Below are the code and all the weights of a small trained network. Each question names an input and a class and asks about switching units off, where a switched-off unit gives its printed mean instead of its output.

import numpy as np


def w(rows, s, z=0):
    codes = np.array(rows[::2]) - 128.0
    scale = np.full(codes.shape[1], s)
    scale[-1] = z or s
    return codes * scale


def f(y):
    return y / 2 * (1 + np.tanh(0.7978845608 * (y + 0.044715 * y**3)))


def log_softmax(a):
    a = a - a.max(-1, keepdims=True)
    return a - np.log(np.exp(a).sum(-1, keepdims=True))


def net(x, mask):
    res = np.array(x, float).reshape(1, 6) / 4 @ E
    y = f(res @ A[0][:, :-1].T + A[0][:, -1])
    res = res + np.where(mask, y, B[0][:, -1]) @ B[0][:, :-1]
    return log_softmax(res[-1] @ U[:, :-1].T + U[:, -1])


A, B = {}, {}
E = w([
[120,58,33,173,172,124,30],'x0',
[164,225,162,154,172,187,44],'x1',
[112,94,117,65,196,251,181],'x2',
[80,70,182,227,77,204,120],'x3',
[254,98,144,197,163,117,188],'x4',
[128,127,127,127,126,126,129],'x5',
],0.0068)
A[0] = w([
[47,146,140,73,94,129,102,123],'N1',
[51,149,117,64,75,133,112,85],'N2',
[89,74,183,192,92,167,131,61],'N3',
[154,170,83,48,184,85,146,76],'N4',
[117,130,156,196,112,196,91,139],'N5',
[133,30,37,146,171,118,67,64],'N6',
[55,168,127,78,104,136,97,142],'N7',
[51,150,136,83,71,127,96,99],'N8',
[161,169,51,61,200,72,126,114],'N9',
[121,2,96,75,26,91,190,66],'N10',
[216,121,173,157,141,118,192,130],'N11',
[201,95,155,160,150,108,183,91],'N12',
[100,66,164,169,70,192,117,45],'N13',
[121,157,199,95,90,117,206,28],'N14',
[128,165,180,95,81,136,197,5],'N15',
[111,84,130,57,232,238,170,60],'N16',
],0.007,0.0018)
B[0] = w([
[176,48,95,192,167,140,116,187],'N1',
[150,61,92,206,166,159,115,186],'N2',
[106,163,47,150,89,108,215,196],'N3',
[113,171,93,196,68,158,207,202],'N4',
[143,182,115,105,61,141,165,193],'N5',
[6,206,230,236,197,130,113,222],'N6',
[183,67,104,184,134,152,118,188],'N7',
[175,50,86,174,159,130,116,183],'N8',
[114,178,94,200,62,175,196,221],'N9',
[185,192,192,47,78,254,29,240],'N10',
[167,66,110,191,164,151,107,214],'N11',
[165,73,98,191,180,150,117,194],'N12',
[110,159,60,157,98,137,194,195],'N13',
[46,160,190,222,201,121,111,193],'N14',
[41,174,199,219,199,117,107,179],'N15',
[131,61,214,109,18,4,96,254],'N16',
],0.0079,0.005)
U = w([
[44,157,163,158,198,122,126,100],'0',
[116,158,69,139,83,147,202,89],'1',
[135,126,129,125,131,124,119,195],'2',
[168,72,100,150,177,144,120,101],'3',
[134,113,157,123,70,36,105,144],'4',
[164,177,152,100,112,207,74,126],'5',
[130,127,103,60,168,99,132,110],'6',
[103,137,85,3,237,69,145,2],'7',
],0.017,0.02)

Each question gives the input, the list of numbers given to net, and the class t.
The units are the neurons (one row each of A and B). Each row of codes is followed by its name. A weight is (code - 128) times the scale printed after its matrix; where a second scale follows, it is the last column's (A, B and U).
mask holds one flag per neuron, in row order. A switched-off neuron (its flag False) gives its mean, the last column of its row in B, instead of its output. The means were averaged over made-up inputs and are rounded, as every weight is.
A unit's drop is (log p(t) with every unit on - log p(t) with that unit switched off) / (log p(t) with every unit on - log p(t) with every unit switched off).
The circuit of an input: a set's keep is (log p(t) with only the set's units on - log p(t) with every unit switched off) / (log p(t) with every unit on - log p(t) with every unit switched off). Starting from the 12 units with the biggest drops (on a tie, the unit counted first), units are removed one at a time, each time the one whose removal leaves the highest keep (on an exact tie, the one counted first), for as long as the keep stays at least 0.8.
circuit, biggest first: the units of the circuit, biggest drop first
unit that matters most: the unit with the biggest drop
k most important neurons: the k neurons with the biggest drops, biggest first
input [7,-3,-2,-5,-8,-5], class 3: circuit, biggest first -> (N1 N2)
input [-5,-2,8,3,-3,-2], class 4: circuit, biggest first -> (N16)
input [-2,2,3,5,0,-3], class 1: circuit, biggest first -> (N10 N3 N6)
input [-1,-6,-6,0,6,-5], class 3: circuit, biggest first -> (N12 N16)
input [2,-6,-6,0,7,-4], class 3: 2 most important neurons -> (N12 N16)
input [1,-3,-7,-7,7,0], class 1: circuit, biggest first -> (N9 N16)
input [-3,7,0,8,-1,-3], class 1: circuit, biggest first -> (N3 N13)
input [5,6,-6,-7,4,-3], class 1: circuit, biggest first -> (N9 N4)
input [-6,-3,1,-5,6,2], class 0: circuit, biggest first -> (N14 N15)
input [7,-3,5,8,-5,-1], class 1: 3 most important neurons -> (N13 N3 N5)
input [-1,-2,-6,6,-5,5], class 1: circuit, biggest first -> (N16 N3)
input [7,-2,-2,3,-2,7], class 0: 2 most important neurons -> (N6 N16)
input [-2,0,2,6,4,-3], class 1: circuit, biggest first -> (N3 N13)
input [-7,-6,0,-4,7,0], class 0: circuit, biggest first -> (N14)
input [-6,0,1,3,4,6], class 0: 2 most important neurons -> (N14 N15)
input [-7,-4,8,1,6,-3], class 4: 2 most important neurons -> (N16 N6)
input [-6,2,4,-7,-7,-2], class 1: 3 most important neurons -> (N4 N9 N6)
input [-3,7,7,-2,2,5], class 4: 2 most important neurons -> (N16 N10)
input [-5,-8,-4,-8,1,5], class 1: 4 most important neurons -> (N4 N9 N16 N6)
input [3,0,5,-6,1,-4], class 1: unit that matters most -> N9
input [-1,-6,-2,-8,5,-8], class 1: 2 most important neurons -> (N9 N4)
